Below are the code and all the weights of a small trained network. Each question names an input and a target symbol and asks about switching units off, where a switched-off unit gives its printed mean instead of its output.

import numpy as np


def w(rows, s, z=0):
    codes = np.array(rows[::2]) - 128.0
    scale = np.full(codes.shape[1], s)
    scale[-1] = z or s
    return codes * scale


def norm(h):
    return h / np.sqrt((h * h).mean(-1, keepdims=True) + 1e-5)


def f(y):
    return y / 2 * (1 + np.tanh(0.7978845608 * (y + 0.044715 * y**3)))


def softmax(a):
    e = np.exp(a - a.max(-1, keepdims=True))
    return e / e.sum(-1, keepdims=True)


def log_softmax(a):
    a = a - a.max(-1, keepdims=True)
    return a - np.log(np.exp(a).sum(-1, keepdims=True))


def net(x, mask):
    ids = ['Δβελξπφ'.index(c) for c in x.split()]
    T = len(ids)
    res = E[ids] + P[:T]
    u = 0
    for l in range(2):
        q, k, v = (norm(res) @ M[l].T for M in (Q, K, V))
        z = softmax(np.where(np.tri(T) > 0, q @ k.T / 3**0.5, -1e9)) @ v
        res = res + np.where(mask[u], z, O[l][:, -1]) @ O[l][:, :-1]
        u += 1
        y = f(norm(res) @ A[l][:, :-1].T + A[l][:, -1])
        res = res + np.where(mask[u : u + 4], y, B[l][:, -1]) @ B[l][:, :-1]
        u += 4
    return log_softmax(norm(res)[-1] @ U[:, :-1].T + U[:, -1])


Q, K, V, O, A, B = {}, {}, {}, {}, {}, {}
E = w([
[186,136,108,224,131,109,181],'Δ',
[147,231,165,184,165,147,234],'β',
[118,190,104,196,73,66,112],'ε',
[117,203,64,147,87,246,151],'λ',
[80,201,147,40,73,115,249],'ξ',
[147,103,49,83,125,67,213],'π',
[250,125,145,23,142,53,12],'φ',
],0.017)
P = w([
[1,99,177,153,128,61,157],'0',
[53,162,144,114,117,88,159],'1',
[98,201,110,91,116,111,158],'2',
[159,206,90,86,116,116,129],'3',
[197,212,64,81,120,119,110],'4',
[233,214,60,70,131,95,101],'5',
],0.011)
Q[0] = w([
[13,1,179,82,84,246,8],'0.h0',
[17,55,247,214,250,186,98],'0.h0',
[22,163,125,55,37,72,209],'0.h0',
],0.0083)
K[0] = w([
[107,84,160,192,113,154,206],'0.h0',
[80,112,109,250,64,125,175],'0.h0',
[123,38,82,64,120,129,131],'0.h0',
],0.013)
V[0] = w([
[110,154,182,91,250,135,196],'0.h0',
[42,75,5,81,79,133,161],'0.h0',
[39,175,206,101,2,211,142],'0.h0',
],0.0096)
O[0] = w([
[126,121,68,134,207,107,104,200],'0.h0',
[107,105,45,140,2,97,113,164],'0.h0',
[150,203,104,143,99,81,76,255],'0.h0',
],0.015,0.0015)
A[0] = w([
[37,8,201,136,155,203,108,253],'0.n0',
[59,63,100,166,225,163,179,226],'0.n1',
[129,141,147,124,65,118,44,105],'0.n2',
[96,174,91,197,110,89,180,194],'0.n3',
],0.012,0.0045)
B[0] = w([
[80,108,165,182,114,5,73,169],'0.n0',
[133,182,114,124,178,96,125,203],'0.n1',
[118,149,160,110,197,177,160,169],'0.n2',
[152,102,162,135,116,131,114,246],'0.n3',
],0.019,0.011)
Q[1] = w([
[178,102,196,165,173,162,201],'1.h0',
[3,32,128,122,176,198,81],'1.h0',
[32,6,135,172,207,159,184],'1.h0',
],0.013)
K[1] = w([
[191,122,131,165,152,161,106],'1.h0',
[79,141,155,211,119,96,123],'1.h0',
[75,113,158,253,150,132,124],'1.h0',
],0.016)
V[1] = w([
[105,134,133,250,152,204,116],'1.h0',
[99,219,59,195,90,188,92],'1.h0',
[97,157,41,214,114,179,205],'1.h0',
],0.016)
O[1] = w([
[92,62,150,184,149,211,138,62],'1.h0',
[3,152,132,175,149,171,70,254],'1.h0',
[32,79,113,203,164,119,112,117],'1.h0',
],0.018,0.0072)
A[1] = w([
[69,47,2,146,31,65,220,30],'1.n0',
[170,172,171,151,152,162,107,218],'1.n1',
[186,132,147,77,145,78,164,2],'1.n2',
[107,159,128,122,107,206,238,114],'1.n3',
],0.018,0.007)
B[1] = w([
[169,84,4,218,121,61,231,190],'1.n0',
[134,144,171,129,82,136,201,255],'1.n1',
[66,74,169,155,179,115,106,223],'1.n2',
[138,113,136,233,54,88,129,147],'1.n3',
],0.019,0.011)
U = w([
[65,28,209,106,176,1,100,109],'Δ',
[124,191,111,125,249,177,230,80],'β',
[164,122,193,184,10,175,177,87],'ε',
[27,43,125,144,164,202,77,233],'λ',
[109,251,78,98,55,79,101,48],'ξ',
[128,66,12,169,119,93,176,141],'π',
[250,112,97,63,108,228,76,253],'φ',
],0.0088,0.0072)

Each question gives the input, a string of symbols that net reads in full, and the target symbol t.
The units are the heads (3 rows each of Q, K, V and O) and the neurons (one row each of A and B). Each row of codes is followed by its name. A weight is (code - 128) times the scale printed after its matrix; where a second scale follows, it is the last column's (O, A, B and U).
mask holds one flag per unit, layer by layer, with each layer's heads first. A switched-off unit (its flag False) gives its mean, the last column of its rows in O or B, instead of its output. The means were averaged over made-up inputs and are rounded, as every weight is.
A unit's drop is (log p(t) with every unit on - log p(t) with that unit switched off) / (log p(t) with every unit on - log p(t) with every unit switched off).
The circuit of an input: a set's keep is (log p(t) with only the set's units on - log p(t) with every unit switched off) / (log p(t) with every unit on - log p(t) with every unit switched off). Starting from all 10 units, units are removed one at a time, each time the one whose removal leaves the highest keep (on an exact tie, the one counted first), for as long as the keep stays at least 0.8.
circuit, biggest first: the units of the circuit, biggest drop first
top k neurons: the k neurons with the biggest drops, biggest first
top k neurons in layer l: the k neurons of layer l with the biggest drops, biggest first
input ξ φ Δ β, target Δ: top 2 neurons in layer 0 => [0.n0 0.n2]
input β φ ε Δ, target Δ: top 2 neurons in layer 0 => [0.n0 0.n2]
input β Δ λ Δ φ π, target Δ: circuit, biggest first => [0.h0 0.n0]
input λ λ ξ, target ξ: circuit, biggest first => [0.h0]
input λ π Δ, target π: circuit, biggest first => [0.h0 1.n0]
input π ε Δ, target π: circuit, biggest first => [1.h0 0.h0 1.n0]
input β φ λ, target Δ: top 3 neurons => [0.n0 1.n2 0.n1]
input β β β β β Δ, target β: circuit, biggest first => [0.h0 0.n0]
input Δ π β β λ, target λ: circuit, biggest first => [0.h0 1.h0 0.n2 0.n0]
input π λ ε β ξ Δ, target ξ: circuit, biggest first => [0.h0 1.h0]
input φ π β, target Δ: circuit, biggest first => [0.h0 1.n2 1.h0 0.n0]
input λ π ε, target π: circuit, biggest first => [0.h0 1.n0]
input Δ β β Δ Δ, target β: circuit, biggest first => [0.h0 0.n1]
input β β ε λ β λ, target λ: circuit, biggest first => [1.h0]
input λ λ ε φ π, target Δ: top 3 neurons => [0.n0 1.n2 0.n3]
input β Δ ε β Δ, target ε: top 2 neurons => [1.n1 0.n0]
input φ π Δ β ε, target Δ: top 2 neurons => [1.n2 0.n0]
input ξ β λ, target ξ: top 2 neurons in layer 0 => [0.n3 0.n1]
input Δ ξ ε β ε, target ε: top 2 neurons => [0.n2 0.n0]
input β φ φ λ ε, target φ: top 2 neurons => [0.n1 0.n2]
input φ λ β ξ, target Δ: top 3 neurons => [1.n2 0.n0 0.n3]
